Below are the code and all the weights of a small trained network. Each question names an input and a class and asks about switching units off, where a switched-off unit gives its printed mean instead of its output.

import numpy as np


def w(rows, s, z=0):
    codes = np.array(rows[::2]) - 128.0
    scale = np.full(codes.shape[1], s)
    scale[-1] = z or s
    return codes * scale


def norm(h):
    return h / np.sqrt((h * h).mean(-1, keepdims=True) + 1e-5)


def f(y):
    return y / 2 * (1 + np.tanh(0.7978845608 * (y + 0.044715 * y**3)))


def log_softmax(a):
    a = a - a.max(-1, keepdims=True)
    return a - np.log(np.exp(a).sum(-1, keepdims=True))


def net(x, mask):
    res = np.array(x, float).reshape(1, 4) / 4 @ E
    u = 0
    for l in range(2):
        y = f(norm(res) @ A[l][:, :-1].T + A[l][:, -1])
        res = res + np.where(mask[u : u + 16], y, B[l][:, -1]) @ B[l][:, :-1]
        u += 16
    return log_softmax(norm(res)[-1] @ U[:, :-1].T + U[:, -1])


A, B = {}, {}
E = w([
[221,173,187,150,212,67,71,251],'x0',
[129,128,126,129,127,129,125,130],'x1',
[222,56,57,36,90,53,105,148],'x2',
[77,194,58,76,163,110,64,127],'x3',
],0.0023)
A[0] = w([
[110,91,121,184,114,144,84,110,70],'L0N1',
[208,69,68,118,140,97,68,184,91],'L0N2',
[95,165,55,157,137,107,122,116,49],'L0N3',
[173,152,132,172,59,167,38,119,130],'L0N4',
[65,112,224,155,243,154,84,172,109],'L0N5',
[122,166,171,139,71,131,166,111,3],'L0N6',
[156,141,187,101,144,165,136,47,206],'L0N7',
[147,73,79,26,2,154,121,117,2],'L0N8',
[120,117,125,154,55,203,117,160,161],'L0N9',
[95,137,118,110,107,72,90,132,56],'L0N10',
[171,143,156,210,127,119,132,156,36],'L0N11',
[20,153,137,164,55,172,131,86,158],'L0N12',
[100,119,149,90,152,163,89,152,241],'L0N13',
[133,170,116,123,102,97,34,112,131],'L0N14',
[130,166,79,141,190,170,158,106,43],'L0N15',
[137,112,168,179,130,247,136,84,42],'L0N16',
],0.0036,0.00081)
B[0] = w([
[128,43,153,231,175,122,252,74,126],'L0N1',
[106,92,177,119,199,78,190,96,210],'L0N2',
[127,142,69,119,133,202,118,138,131],'L0N3',
[117,162,152,159,143,87,167,126,132],'L0N4',
[143,163,128,153,19,156,88,146,252],'L0N5',
[104,153,195,87,91,155,59,66,129],'L0N6',
[195,111,146,96,112,92,131,172,161],'L0N7',
[149,208,137,140,71,227,174,128,208],'L0N8',
[190,112,144,46,95,118,145,107,153],'L0N9',
[74,141,139,54,113,150,116,143,120],'L0N10',
[102,18,147,108,15,165,135,214,170],'L0N11',
[108,12,97,137,252,14,94,113,253],'L0N12',
[158,124,57,96,132,77,153,180,158],'L0N13',
[71,231,154,109,93,80,149,131,144],'L0N14',
[98,107,66,207,104,84,83,137,131],'L0N15',
[76,115,207,33,121,77,134,117,196],'L0N16',
],0.0023,0.0021)
A[1] = w([
[89,147,120,50,135,83,146,84,198],'L1N1',
[97,71,217,231,180,197,157,125,20],'L1N2',
[110,29,136,121,84,143,181,21,75],'L1N3',
[81,23,175,104,95,77,145,78,120],'L1N4',
[48,124,95,192,215,118,48,120,128],'L1N5',
[180,108,148,107,211,106,132,175,223],'L1N6',
[103,252,177,231,54,207,110,244,79],'L1N7',
[202,44,157,160,63,174,176,44,78],'L1N8',
[62,158,28,109,188,162,77,44,66],'L1N9',
[114,66,230,225,120,159,91,94,2],'L1N10',
[196,57,224,186,140,113,159,199,130],'L1N11',
[84,148,244,189,214,66,129,146,19],'L1N12',
[173,92,108,19,3,138,168,130,78],'L1N13',
[39,139,23,67,134,183,160,58,175],'L1N14',
[34,190,123,193,215,179,147,162,188],'L1N15',
[158,215,122,107,179,53,16,123,194],'L1N16',
],0.0036,0.00073)
B[1] = w([
[111,107,166,76,151,160,103,202,158],'L1N1',
[146,165,106,8,147,159,147,197,198],'L1N2',
[123,166,125,129,199,155,135,143,213],'L1N3',
[95,198,152,142,210,88,169,152,187],'L1N4',
[103,100,209,219,155,41,146,38,186],'L1N5',
[96,72,28,134,148,125,144,73,175],'L1N6',
[14,127,81,214,88,219,159,191,231],'L1N7',
[149,223,79,241,197,106,97,45,211],'L1N8',
[190,40,183,157,21,143,84,165,197],'L1N9',
[100,199,126,2,142,160,96,207,193],'L1N10',
[69,26,104,95,64,103,175,123,253],'L1N11',
[220,159,104,75,122,152,171,88,202],'L1N12',
[157,149,174,224,90,178,82,124,184],'L1N13',
[180,152,195,66,76,77,114,194,220],'L1N14',
[161,36,96,175,80,19,81,82,197],'L1N15',
[88,183,84,137,182,238,86,19,196],'L1N16',
],0.003)
U = w([
[72,183,198,76,225,109,198,104,253],'0',
[73,55,212,151,98,32,55,62,8],'1',
[73,110,145,133,62,202,178,233,114],'2',
[49,183,72,246,128,161,65,125,35],'3',
[217,189,144,232,120,185,166,53,148],'4',
[189,164,149,54,27,149,62,150,163],'5',
[188,33,84,121,138,66,190,145,221],'6',
[146,155,45,65,213,119,50,87,50],'7',
],0.011,0.00061)

Each question gives the input, the list of numbers given to net, and the class t.
The units are the neurons (one row each of A and B). Each row of codes is followed by its name. A weight is (code - 128) times the scale printed after its matrix; where a second scale follows, it is the last column's (A, B and U).
mask holds one flag per neuron, layer by layer. A switched-off neuron (its flag False) gives its mean, the last column of its row in B, instead of its output. The means were averaged over made-up inputs and are rounded, as every weight is.
A unit's drop is (log p(t) with every unit on - log p(t) with that unit switched off) / (log p(t) with every unit on - log p(t) with every unit switched off).
The circuit of an input: a set's keep is (log p(t) with only the set's units on - log p(t) with every unit switched off) / (log p(t) with every unit on - log p(t) with every unit switched off). Starting from the 12 units with the biggest drops (on a tie, the unit counted first), units are removed one at a time, each time the one whose removal leaves the highest keep (on an exact tie, the one counted first), for as long as the keep stays at least 0.8.
circuit, biggest first: the units of the circuit, biggest drop first
unit that matters most: the unit with the biggest drop
top k neurons: the k neurons with the biggest drops, biggest first
top k neurons in layer l: the k neurons of layer l with the biggest drops, biggest first
drop of u: that unit's drop, to one decimal
input [-3,-4,-8,-1], class 0: circuit, biggest first => [L1N2 L0N12 L0N16]
input [0,-6,8,8], class 5: top 3 neurons in layer 1 => [L1N8 L1N9 L1N14]
input [-2,2,0,3], class 1: circuit, biggest first => [L0N12 L1N5]
input [1,-1,0,3], class 3: top 3 neurons in layer 0 => [L0N12 L0N14 L0N16]
input [-7,2,-2,1], class 1: circuit, biggest first => [L0N12 L1N14]
input [-6,-1,5,-1], class 4: top neuron in layer 1 => [L1N8]
input [0,-5,6,2], class 5: top 2 neurons => [L0N12 L0N8]
input [6,-5,-1,0], class 2: top 2 neurons in layer 0 => [L0N11 L0N12]
input [-1,-5,5,7], class 5: top 2 neurons in layer 0 => [L0N12 L0N8]
input [-7,3,2,7], class 5: top 2 neurons => [L1N14 L0N8]
input [-5,2,1,7], class 5: top 2 neurons => [L1N14 L0N8]
input [0,-4,-6,-1], class 0: top 3 neurons => [L0N12 L0N16 L0N8]
input [-7,-4,2,-6], class 4: top 4 neurons => [L1N8 L1N13 L0N8 L0N2]
input [-1,8,-7,-2], class 0: top neuron => [L0N12]
input [-7,0,2,0], class 4: top 3 neurons => [L0N8 L1N8 L1N10]
input [1,5,5,2], class 7: top 3 neurons in layer 0 => [L0N2 L0N5 L0N11]
input [7,6,-1,5], class 3: top 2 neurons in layer 0 => [L0N12 L0N5]
input [0,0,4,0], class 4: top 2 neurons in layer 0 => [L0N8 L0N12]
input [-2,5,-8,-3], class 0: drop of L0N12 => 0.2
input [-7,-4,8,3], class 5: unit that matters most => L1N14
input [-4,-1,7,2], class 5: drop of L1N14 => 0.2
input [-2,1,2,-5], class 4: drop of L1N8 => 0.1
input [2,8,-1,-7], class 2: top 3 neurons in layer 0 => [L0N12 L0N11 L0N2]
